Here is a tiny trained network, its code and every weight. The questions are about switching its units off for an input and a class, where a switched-off unit gives its printed mean instead of its output.

import numpy as np


def w(rows, s, z=0):
    codes = np.array(rows[::2]) - 128.0
    scale = np.full(codes.shape[1], s)
    scale[-1] = z or s
    return codes * scale


def f(y):
    return y / 2 * (1 + np.tanh(0.7978845608 * (y + 0.044715 * y**3)))


def log_softmax(a):
    a = a - a.max(-1, keepdims=True)
    return a - np.log(np.exp(a).sum(-1, keepdims=True))


def net(x, mask):
    res = np.array(x, float).reshape(1, 6) / 4 @ E
    y = f(res @ A[0][:, :-1].T + A[0][:, -1])
    res = res + np.where(mask, y, B[0][:, -1]) @ B[0][:, :-1]
    return log_softmax(res[-1] @ U[:, :-1].T + U[:, -1])


A, B = {}, {}
E = w([
[214,147,186,13],'x0',
[90,255,8,62],'x1',
[112,241,221,171],'x2',
[125,124,127,126],'x3',
[125,125,128,126],'x4',
[121,127,133,123],'x5',
],0.0073)
A[0] = w([
[182,80,179,144,47],'N1',
[135,53,12,68,80],'N2',
[97,125,92,215,91],'N3',
[149,94,130,193,2],'N4',
[92,111,113,179,67],'N5',
[179,2,61,106,72],'N6',
[129,43,208,169,54],'N7',
[120,66,188,113,107],'N8',
[174,127,159,81,78],'N9',
[185,218,134,161,182],'N10',
[129,207,197,182,92],'N11',
[189,137,145,102,49],'N12',
[147,56,209,160,108],'N13',
[149,160,104,66,98],'N14',
[51,102,90,221,104],'N15',
],0.0096,0.0056)
B[0] = w([
[165,128,69,83,184],'N1',
[96,204,214,202,232],'N2',
[247,82,125,41,185],'N3',
[181,124,67,98,131],'N4',
[186,155,204,41,145],'N5',
[129,198,234,198,233],'N6',
[114,239,23,174,236],'N7',
[141,103,81,94,196],'N8',
[235,46,146,61,167],'N9',
[65,103,134,162,247],'N10',
[171,155,202,166,227],'N11',
[222,104,136,36,141],'N12',
[78,171,28,166,254],'N13',
[156,113,55,88,184],'N14',
[204,68,150,2,229],'N15',
],0.0083,0.0054)
U = w([
[254,37,148,14,61],'0',
[76,187,28,135,83],'1',
[139,159,229,224,2],'2',
[89,82,117,144,221],'3',
],0.0074,0.0055)

Each question gives the input, the list of numbers given to net, and the class t.
The units are the neurons (one row each of A and B). Each row of codes is followed by its name. A weight is (code - 128) times the scale printed after its matrix; where a second scale follows, it is the last column's (A, B and U).
mask holds one flag per neuron, in row order. A switched-off neuron (its flag False) gives its mean, the last column of its row in B, instead of its output. The means were averaged over made-up inputs and are rounded, as every weight is.
A unit's drop is (log p(t) with every unit on - log p(t) with that unit switched off) / (log p(t) with every unit on - log p(t) with every unit switched off).
The circuit of an input: a set's keep is (log p(t) with only the set's units on - log p(t) with every unit switched off) / (log p(t) with every unit on - log p(t) with every unit switched off). Starting from the 12 units with the biggest drops (on a tie, the unit counted first), units are removed one at a time, each time the one whose removal leaves the highest keep (on an exact tie, the one counted first), for as long as the keep stays at least 0.8.
circuit, biggest first: the units of the circuit, biggest drop first
unit that matters most: the unit with the biggest drop
top k neurons: the k neurons with the biggest drops, biggest first
drop of u: that unit's drop, to one decimal
input [-3,2,-1,0,-2,7], class 0: circuit, biggest first -> N13, N7
input [-7,3,-7,-5,0,8], class 0: unit that matters most -> N15
input [-8,-7,8,-6,-6,-5], class 0: top 2 neurons -> N15, N3
input [-8,-8,-7,-8,3,-7], class 0: top 4 neurons -> N15, N3, N5, N4
input [2,-6,-3,2,-6,2], class 1: circuit, biggest first -> N7, N13
input [-8,-1,8,1,-4,-8], class 0: circuit, biggest first -> N15, N3
input [2,-8,3,-4,3,-3], class 1: top 2 neurons -> N7, N13
input [-5,0,-8,-5,7,-1], class 2: top 2 neurons -> N2, N6
input [-6,-6,5,0,5,8], class 0: top 3 neurons -> N15, N3, N5
input [-6,6,8,1,2,-2], class 2: top 2 neurons -> N11, N13
input [-4,-5,2,-8,1,-3], class 1: top 3 neurons -> N7, N13, N9
input [2,-8,3,7,-2,2], class 1: drop of N13 -> 0.1
input [3,-7,4,-6,-7,1], class 1: drop of N7 -> 0.2
input [-6,-1,-4,4,-5,-4], class 0: drop of N15 -> 0.5
input [-1,-6,-8,7,-5,8], class 2: unit that matters most -> N6
